Below is a small trained network, with its code and all its weights. Each question gives an input and a target symbol and asks what happens when units are switched off, that is, made to give their printed mean instead of their output.

import numpy as np


def w(rows, s, z=0):
    codes = np.array(rows[::2]) - 128.0
    scale = np.full(codes.shape[1], s)
    scale[-1] = z or s
    return codes * scale


def f(y):
    return y / 2 * (1 + np.tanh(0.7978845608 * (y + 0.044715 * y**3)))


def softmax(a):
    e = np.exp(a - a.max(-1, keepdims=True))
    return e / e.sum(-1, keepdims=True)


def log_softmax(a):
    a = a - a.max(-1, keepdims=True)
    return a - np.log(np.exp(a).sum(-1, keepdims=True))


def net(x, mask):
    ids = ['αδεηλμξπστφψω'.index(c) for c in x.split()]
    T = len(ids)
    res = E[ids] + P[:T]
    u = 0
    for l in range(3):
        q, k, v = (res @ M[l].T for M in (Q, K, V))
        z = softmax(np.where(np.tri(T) > 0, q @ k.T / 4**0.5, -1e9)) @ v
        res = res + np.where(mask[u], z, O[l][:, -1]) @ O[l][:, :-1]
        u += 1
        y = f(res @ A[l][:, :-1].T + A[l][:, -1])
        res = res + np.where(mask[u : u + 12], y, B[l][:, -1]) @ B[l][:, :-1]
        u += 12
    return log_softmax(res[-1] @ U[:, :-1].T + U[:, -1])


Q, K, V, O, A, B = {}, {}, {}, {}, {}, {}
E = w([
[217,154,202,132,126,74],'α',
[159,112,184,68,142,165],'δ',
[92,123,126,29,49,70],'ε',
[120,186,77,216,230,198],'η',
[135,108,3,39,197,123],'λ',
[101,109,102,54,105,123],'μ',
[40,187,67,60,176,141],'ξ',
[181,172,119,96,234,155],'π',
[64,167,161,150,126,193],'σ',
[95,136,100,61,236,179],'τ',
[131,143,238,121,78,186],'φ',
[144,216,122,102,153,57],'ψ',
[80,77,128,127,127,196],'ω',
],0.016)
P = w([
[99,101,155,109,162,78],'0',
[162,133,65,16,101,169],'1',
[149,165,126,2,103,187],'2',
[138,160,84,177,64,100],'3',
[155,197,129,188,89,95],'4',
[190,159,134,171,122,159],'5',
[205,129,146,144,114,157],'6',
[161,140,84,122,144,137],'7',
[123,114,84,83,159,130],'8',
[159,171,124,116,140,164],'9',
[147,175,99,81,179,141],'10',
],0.0099)
Q[0] = w([
[252,129,100,71,95,173],'L0H0',
[210,55,160,164,165,245],'L0H0',
[13,142,177,223,170,36],'L0H0',
[171,90,90,255,20,25],'L0H0',
],0.0055)
K[0] = w([
[53,56,121,221,93,137],'L0H0',
[177,136,132,187,59,103],'L0H0',
[103,126,89,62,66,254],'L0H0',
[175,184,108,130,78,168],'L0H0',
],0.0071)
V[0] = w([
[99,210,166,205,144,46],'L0H0',
[104,251,136,23,116,38],'L0H0',
[96,192,229,254,168,197],'L0H0',
[251,199,25,43,187,225],'L0H0',
],0.0047)
O[0] = w([
[80,247,100,78,87,8,72],'L0H0',
[170,182,151,182,188,150,236],'L0H0',
[49,184,32,2,94,150,90],'L0H0',
[211,168,46,108,105,192,253],'L0H0',
],0.0093,0.0034)
A[0] = w([
[42,116,35,128,110,87,156],'L0N0',
[69,184,180,91,100,99,117],'L0N1',
[205,127,108,48,98,60,229],'L0N2',
[59,172,130,169,207,1,37],'L0N3',
[125,158,118,218,107,202,130],'L0N4',
[119,169,22,112,96,145,230],'L0N5',
[96,96,223,173,30,74,67],'L0N6',
[155,233,113,238,154,128,94],'L0N7',
[137,66,104,76,43,154,156],'L0N8',
[139,153,110,116,220,94,252],'L0N9',
[138,114,180,133,42,146,127],'L0N10',
[93,70,100,92,110,165,209],'L0N11',
],0.0082,0.004)
B[0] = w([
[145,101,97,197,101,244,145],'L0N0',
[88,136,188,148,115,30,146],'L0N1',
[176,180,205,224,139,226,225],'L0N2',
[135,212,38,129,188,107,127],'L0N3',
[187,158,191,69,102,67,208],'L0N4',
[168,106,255,141,137,172,253],'L0N5',
[87,135,81,208,145,72,138],'L0N6',
[67,37,94,44,147,212,219],'L0N7',
[85,186,99,160,215,149,181],'L0N8',
[57,128,193,180,16,71,246],'L0N9',
[217,107,127,75,205,88,170],'L0N10',
[100,188,189,98,139,182,184],'L0N11',
],0.0049,0.0061)
Q[1] = w([
[79,196,155,255,227,120],'L1H0',
[125,45,96,123,129,44],'L1H0',
[122,141,219,142,104,212],'L1H0',
[172,144,66,39,35,155],'L1H0',
],0.0067)
K[1] = w([
[82,136,142,124,156,136],'L1H0',
[149,221,121,89,117,178],'L1H0',
[2,164,163,197,211,94],'L1H0',
[203,190,127,150,111,170],'L1H0',
],0.0098)
V[1] = w([
[234,107,153,143,151,129],'L1H0',
[191,132,113,136,24,129],'L1H0',
[128,254,55,148,125,182],'L1H0',
[69,94,122,89,158,199],'L1H0',
],0.0081)
O[1] = w([
[78,111,207,136,151,178,110],'L1H0',
[42,101,194,106,151,116,2],'L1H0',
[87,153,129,174,125,209,95],'L1H0',
[174,133,139,100,1,61,178],'L1H0',
],0.009,0.0059)
A[1] = w([
[184,166,153,98,151,116,73],'L1N0',
[123,198,92,113,141,106,127],'L1N1',
[115,202,35,94,181,34,202],'L1N2',
[119,102,47,199,148,193,98],'L1N3',
[192,123,177,174,46,161,153],'L1N4',
[104,225,61,187,59,163,53],'L1N5',
[169,177,200,190,198,168,94],'L1N6',
[153,152,101,200,113,81,255],'L1N7',
[145,151,152,169,150,141,129],'L1N8',
[132,118,122,86,30,99,54],'L1N9',
[189,103,135,150,105,194,153],'L1N10',
[139,51,124,43,84,254,128],'L1N11',
],0.0076,0.0032)
B[1] = w([
[75,130,124,179,124,95,180],'L1N0',
[89,75,110,135,150,121,147],'L1N1',
[152,104,153,105,87,189,153],'L1N2',
[155,155,152,149,140,100,150],'L1N3',
[61,152,84,115,172,116,244],'L1N4',
[149,155,143,125,140,102,193],'L1N5',
[72,134,108,110,81,135,222],'L1N6',
[123,107,131,56,172,255,162],'L1N7',
[69,77,127,66,84,152,158],'L1N8',
[90,99,51,130,141,124,152],'L1N9',
[121,110,132,85,170,102,235],'L1N10',
[108,156,145,130,123,98,227],'L1N11',
],0.008,0.011)
Q[2] = w([
[122,80,129,134,135,175],'L2H0',
[151,117,180,122,140,141],'L2H0',
[102,109,254,85,197,103],'L2H0',
[85,51,93,167,161,121],'L2H0',
],0.0083)
K[2] = w([
[248,150,143,82,151,139],'L2H0',
[196,174,254,99,182,160],'L2H0',
[94,127,93,164,111,43],'L2H0',
[169,177,37,7,91,151],'L2H0',
],0.0082)
V[2] = w([
[185,87,229,3,134,4],'L2H0',
[157,79,107,215,203,219],'L2H0',
[183,128,92,125,88,156],'L2H0',
[117,69,58,83,87,53],'L2H0',
],0.0065)
O[2] = w([
[129,109,93,119,228,246,230],'L2H0',
[135,105,144,80,212,33,1],'L2H0',
[178,142,96,109,89,100,127],'L2H0',
[214,84,93,147,134,121,38],'L2H0',
],0.013,0.0025)
A[2] = w([
[132,121,68,121,1,162,44],'L2N0',
[175,139,117,173,99,180,129],'L2N1',
[66,123,74,126,212,181,37],'L2N2',
[137,99,163,173,75,187,111],'L2N3',
[56,101,157,178,104,55,34],'L2N4',
[224,171,73,97,120,113,254],'L2N5',
[147,115,177,162,120,191,135],'L2N6',
[109,188,152,87,148,153,162],'L2N7',
[180,123,70,120,117,78,137],'L2N8',
[121,130,171,131,81,129,149],'L2N9',
[42,142,151,136,151,150,152],'L2N10',
[93,160,67,145,133,183,9],'L2N11',
],0.0092,0.0051)
B[2] = w([
[170,83,78,190,116,120,216],'L2N0',
[124,215,251,43,180,169,181],'L2N1',
[144,177,218,143,59,56,252],'L2N2',
[90,141,210,77,90,128,150],'L2N3',
[209,135,15,129,189,253,151],'L2N4',
[62,66,200,92,138,139,236],'L2N5',
[165,231,97,174,205,156,184],'L2N6',
[163,78,31,204,152,54,241],'L2N7',
[91,123,130,206,52,138,173],'L2N8',
[80,76,76,160,125,137,157],'L2N9',
[210,64,130,144,97,106,237],'L2N10',
[166,137,190,99,99,91,178],'L2N11',
],0.0057,0.014)
U = w([
[90,205,70,98,128,136,177],'α',
[75,129,191,143,96,111,83],'δ',
[200,219,57,123,117,75,69],'ε',
[82,184,86,1,129,167,208],'η',
[129,231,152,139,86,153,183],'λ',
[121,197,119,166,58,130,20],'μ',
[185,122,90,137,96,118,11],'ξ',
[118,148,42,168,172,146,251],'π',
[62,208,146,40,79,79,142],'σ',
[154,139,127,88,130,54,157],'τ',
[8,161,94,165,125,191,149],'φ',
[223,190,85,183,148,114,146],'ψ',
[157,173,157,75,43,70,81],'ω',
],0.0061,0.0025)

Each question gives the input, a string of symbols that net reads in full, and the target symbol t.
The units are the heads (4 rows each of Q, K, V and O) and the neurons (one row each of A and B). Each row of codes is followed by its name. A weight is (code - 128) times the scale printed after its matrix; where a second scale follows, it is the last column's (O, A, B and U).
mask holds one flag per unit, layer by layer, with each layer's heads first. A switched-off unit (its flag False) gives its mean, the last column of its rows in O or B, instead of its output. The means were averaged over made-up inputs and are rounded, as every weight is.
A unit's drop is (log p(t) with every unit on - log p(t) with that unit switched off) / (log p(t) with every unit on - log p(t) with every unit switched off).
The circuit of an input: a set's keep is (log p(t) with only the set's units on - log p(t) with every unit switched off) / (log p(t) with every unit on - log p(t) with every unit switched off). Starting from the 12 units with the biggest drops (on a tie, the unit counted first), units are removed one at a time, each time the one whose removal leaves the highest keep (on an exact tie, the one counted first), for as long as the keep stays at least 0.8.
units of the circuit, in order: the units of the circuit, biggest drop first
unit that matters most: the unit with the biggest drop
k most important neurons: the k neurons with the biggest drops, biggest first
top k neurons in layer l: the k neurons of layer l with the biggest drops, biggest first
input ψ δ η, target ε: 2 most important neurons	(L2N4; L0N3)
input φ μ φ μ ψ, target η: unit that matters most	L0H0
input λ δ λ δ ψ, target δ: units of the circuit, in order	(L1H0; L0H0; L2H0)
input λ φ η μ φ δ μ μ ε λ δ, target δ: units of the circuit, in order	(L1H0; L0H0)
input λ ω ψ ψ μ μ μ, target δ: units of the circuit, in order	(L1H0; L0H0)
input ω φ ε δ, target ξ: units of the circuit, in order	(L0H0; L1H0; L2H0; L2N5)
input μ α ε δ φ ξ, target ψ: 2 most important neurons	(L2N5; L2N6)
input λ δ φ σ ε δ σ δ φ σ, target δ: units of the circuit, in order	(L1H0; L0H0; L2H0)
input ε μ η α, target τ: 2 most important neurons	(L0N6; L0N3)
input η σ σ φ τ, target μ: units of the circuit, in order	(L0H0; L2H0; L1H0; L2N0)
input ξ δ η λ δ τ φ, target σ: units of the circuit, in order	(L2H0; L1H0; L0H0; L1N4)
input ω σ δ π ξ δ μ μ φ π, target ξ: 2 most important neurons	(L1N9; L2N0)
input λ δ τ, target δ: units of the circuit, in order	(L1H0; L0H0)
input λ π λ μ σ σ σ λ ψ ξ, target δ: units of the circuit, in order	(L1H0; L0H0; L2H0)
input ω φ ξ φ α, target ξ: 3 most important neurons	(L1N9; L2N0; L0N2)
input ε δ φ, target δ: top 3 neurons in layer 0	(L0N3; L0N7; L0N6)
input φ φ τ η δ λ μ φ π ψ δ, target η: most important neuron	(L2N5)
input ψ η λ σ η ξ φ, target ε: 4 most important neurons	(L2N4; L0N3; L2N5; L2N7)
input α σ π, target π: 2 most important neurons	(L2N4; L0N3)
input ε λ η, target τ: most important neuron	(L0N6)
input ψ δ π ω, target ε: 3 most important neurons	(L2N4; L0N3; L2N5)
input ψ δ ξ π μ ε η τ ε, target ε: 2 most important neurons	(L2N4; L0N3)
input μ μ δ μ δ μ ψ η α ξ ω, target ψ: top 2 neurons in layer 2	(L2N5; L2N6)
input η ω ε, target ε: top 2 neurons in layer 2	(L2N4; L2N7)
input δ μ μ ω δ δ σ η δ μ μ, target λ: 2 most important neurons	(L2N2; L0N4)
input ω μ δ φ ω ψ μ σ, target ξ: 3 most important neurons	(L1N9; L2N0; L0N2)
input δ φ φ μ δ σ μ δ λ, target λ: top neuron in layer 2	(L2N2)
